Here is a tiny trained network, its code and every weight. The questions are about switching its units off for an input and a target symbol, where a switched-off unit gives its printed mean instead of its output.

import numpy as np


def w(rows, s, z=0):
    codes = np.array(rows[::2]) - 128.0
    scale = np.full(codes.shape[1], s)
    scale[-1] = z or s
    return codes * scale


def norm(h):
    return h / np.sqrt((h * h).mean(-1, keepdims=True) + 1e-5)


def f(y):
    return y / 2 * (1 + np.tanh(0.7978845608 * (y + 0.044715 * y**3)))


def softmax(a):
    e = np.exp(a - a.max(-1, keepdims=True))
    return e / e.sum(-1, keepdims=True)


def log_softmax(a):
    a = a - a.max(-1, keepdims=True)
    return a - np.log(np.exp(a).sum(-1, keepdims=True))


def net(x, mask):
    ids = ['ΘΞΦΩαβεημπστ'.index(c) for c in x.split()]
    T = len(ids)
    res = E[ids] + P[:T]
    r = norm(res)
    for j in range(2):
        rows = slice(3 * j, 3 * j + 3)
        q, k, v = (r @ M[0][rows].T for M in (Q, K, V))
        z = softmax(np.where(np.tri(T) > 0, q @ k.T / 3**0.5, -1e9)) @ v
        o = O[0][rows]
        res = res + np.where(mask[j], z, o[:, -1]) @ o[:, :-1]
    y = f(norm(res) @ A[0][:, :-1].T + A[0][:, -1])
    res = res + np.where(mask[2:14], y, B[0][:, -1]) @ B[0][:, :-1]
    return log_softmax(norm(res)[-1] @ U[:, :-1].T + U[:, -1])


Q, K, V, O, A, B = {}, {}, {}, {}, {}, {}
E = w([
[144,155,131,135,116],'Θ',
[192,93,71,71,122],'Ξ',
[153,110,114,79,129],'Φ',
[137,181,109,122,112],'Ω',
[165,50,90,123,114],'α',
[181,205,120,169,102],'β',
[164,146,92,125,164],'ε',
[146,118,61,166,91],'η',
[155,133,203,73,96],'μ',
[247,96,166,192,87],'π',
[195,120,127,108,5],'σ',
[139,96,112,206,147],'τ',
],0.017)
P = w([
[248,131,87,110,138],'0',
[204,130,94,116,137],'1',
[185,126,101,118,136],'2',
[161,129,110,122,136],'3',
[142,126,115,124,132],'4',
[133,115,120,127,127],'5',
[130,114,122,128,126],'6',
[128,122,130,126,123],'7',
],0.012)
Q[0] = w([
[1,132,170,131,184],'H0',
[196,118,141,106,115],'H0',
[84,173,169,120,179],'H0',
[150,173,129,207,74],'H1',
[143,158,110,122,142],'H1',
[85,113,171,60,175],'H1',
],0.017)
K[0] = w([
[202,148,80,91,188],'H0',
[86,113,133,171,84],'H0',
[152,117,80,80,143],'H0',
[119,154,150,217,219],'H1',
[105,116,154,130,107],'H1',
[136,189,139,6,67],'H1',
],0.014)
V[0] = w([
[186,42,197,76,102],'H0',
[85,126,27,39,1],'H0',
[141,223,178,84,127],'H0',
[136,166,174,213,39],'H1',
[66,113,180,68,54],'H1',
[101,87,151,150,173],'H1',
],0.0096)
O[0] = w([
[121,88,188,109,93,202],'H0',
[50,143,99,77,81,185],'H0',
[136,188,160,88,136,120],'H0',
[151,162,139,169,92,134],'H1',
[252,98,118,100,156,1],'H1',
[98,87,116,161,119,79],'H1',
],0.013,0.0092)
A[0] = w([
[104,155,43,204,98,28],'N0',
[153,52,178,109,99,148],'N1',
[170,191,178,100,183,115],'N2',
[78,98,180,93,149,171],'N3',
[64,201,170,148,181,252],'N4',
[55,80,76,144,186,158],'N5',
[102,98,121,131,147,161],'N6',
[167,71,67,1,183,125],'N7',
[142,144,12,114,39,89],'N8',
[57,120,126,153,99,121],'N9',
[141,148,137,164,26,205],'N10',
[97,92,126,55,87,146],'N11',
],0.0097,0.0027)
B[0] = w([
[163,171,146,143,173,171],'N0',
[151,101,58,150,94,173],'N1',
[96,56,176,141,161,136],'N2',
[213,108,137,113,134,168],'N3',
[214,74,156,85,202,208],'N4',
[204,148,91,91,204,170],'N5',
[162,138,124,129,149,139],'N6',
[171,247,145,233,93,195],'N7',
[34,123,81,183,158,212],'N8',
[120,59,187,131,166,210],'N9',
[31,81,155,114,82,254],'N10',
[180,101,100,55,168,235],'N11',
],0.012,0.0065)
U = w([
[116,99,190,98,182,4],'Θ',
[123,209,38,150,113,140],'Ξ',
[178,195,105,109,137,135],'Φ',
[66,210,122,64,207,96],'Ω',
[150,48,19,113,157,119],'α',
[84,247,181,171,153,166],'β',
[164,136,110,68,255,153],'ε',
[15,162,9,176,196,75],'η',
[200,123,200,71,97,53],'μ',
[151,83,171,214,61,91],'π',
[69,130,82,61,49,181],'σ',
[128,78,112,243,193,207],'τ',
],0.0098,0.0036)

Each question gives the input, a string of symbols that net reads in full, and the target symbol t.
The units are the heads (3 rows each of Q, K, V and O) and the neurons (one row each of A and B). Each row of codes is followed by its name. A weight is (code - 128) times the scale printed after its matrix; where a second scale follows, it is the last column's (O, A, B and U).
mask holds one flag per unit, heads first, then neurons. A switched-off unit (its flag False) gives its mean, the last column of its rows in O or B, instead of its output. The means were averaged over made-up inputs and are rounded, as every weight is.
A unit's drop is (log p(t) with every unit on - log p(t) with that unit switched off) / (log p(t) with every unit on - log p(t) with every unit switched off).
The circuit of an input: a set's keep is (log p(t) with only the set's units on - log p(t) with every unit switched off) / (log p(t) with every unit on - log p(t) with every unit switched off). Starting from the 12 units with the biggest drops (on a tie, the unit counted first), units are removed one at a time, each time the one whose removal leaves the highest keep (on an exact tie, the one counted first), for as long as the keep stays at least 0.8.
circuit, biggest first: the units of the circuit, biggest drop first
top k neurons: the k neurons with the biggest drops, biggest first
which heads matter: for each layer, one digit per head in row order, 1 if its drop is at least 0.15 and else 0, layers parted by /
drop of u: that unit's drop, to one decimal
input Φ β Ξ, target β: circuit, biggest first => N7, H0
input Φ τ α Ξ β η Ξ Ξ, target η: circuit, biggest first => H0
input σ Φ Φ Θ ε ε β, target ε: circuit, biggest first => N4, H0
input α σ Θ α β α μ, target μ: which heads matter => 01
input β Φ ε, target ε: which heads matter => 00
input μ β σ ε σ σ π ε, target σ: which heads matter => 11
input Ω ε τ σ Φ ε α Ξ, target Ξ: which heads matter => 01
input σ μ σ η τ τ Ω, target τ: which heads matter => 10
input β Ω β η Θ, target η: top 2 neurons => N8, N11
input μ ε μ Φ, target μ: circuit, biggest first => H0, H1
input Ω β η η α, target η: circuit, biggest first => H0, N8
input σ η Θ μ σ π, target σ: circuit, biggest first => N10, N4
input Ω α η τ π τ α, target τ: top 2 neurons => N11, N4
input σ Ξ τ β, target τ: circuit, biggest first => H0
input Ξ σ Θ β μ σ σ β, target σ: drop of N7 => 0.2
input β Ω Ω η Ξ, target η: drop of N4 => 0.1
input β Φ π β σ β Ξ, target Ξ: drop of H1 => 0.8
input Ξ β σ β, target σ: drop of N11 => -0.1
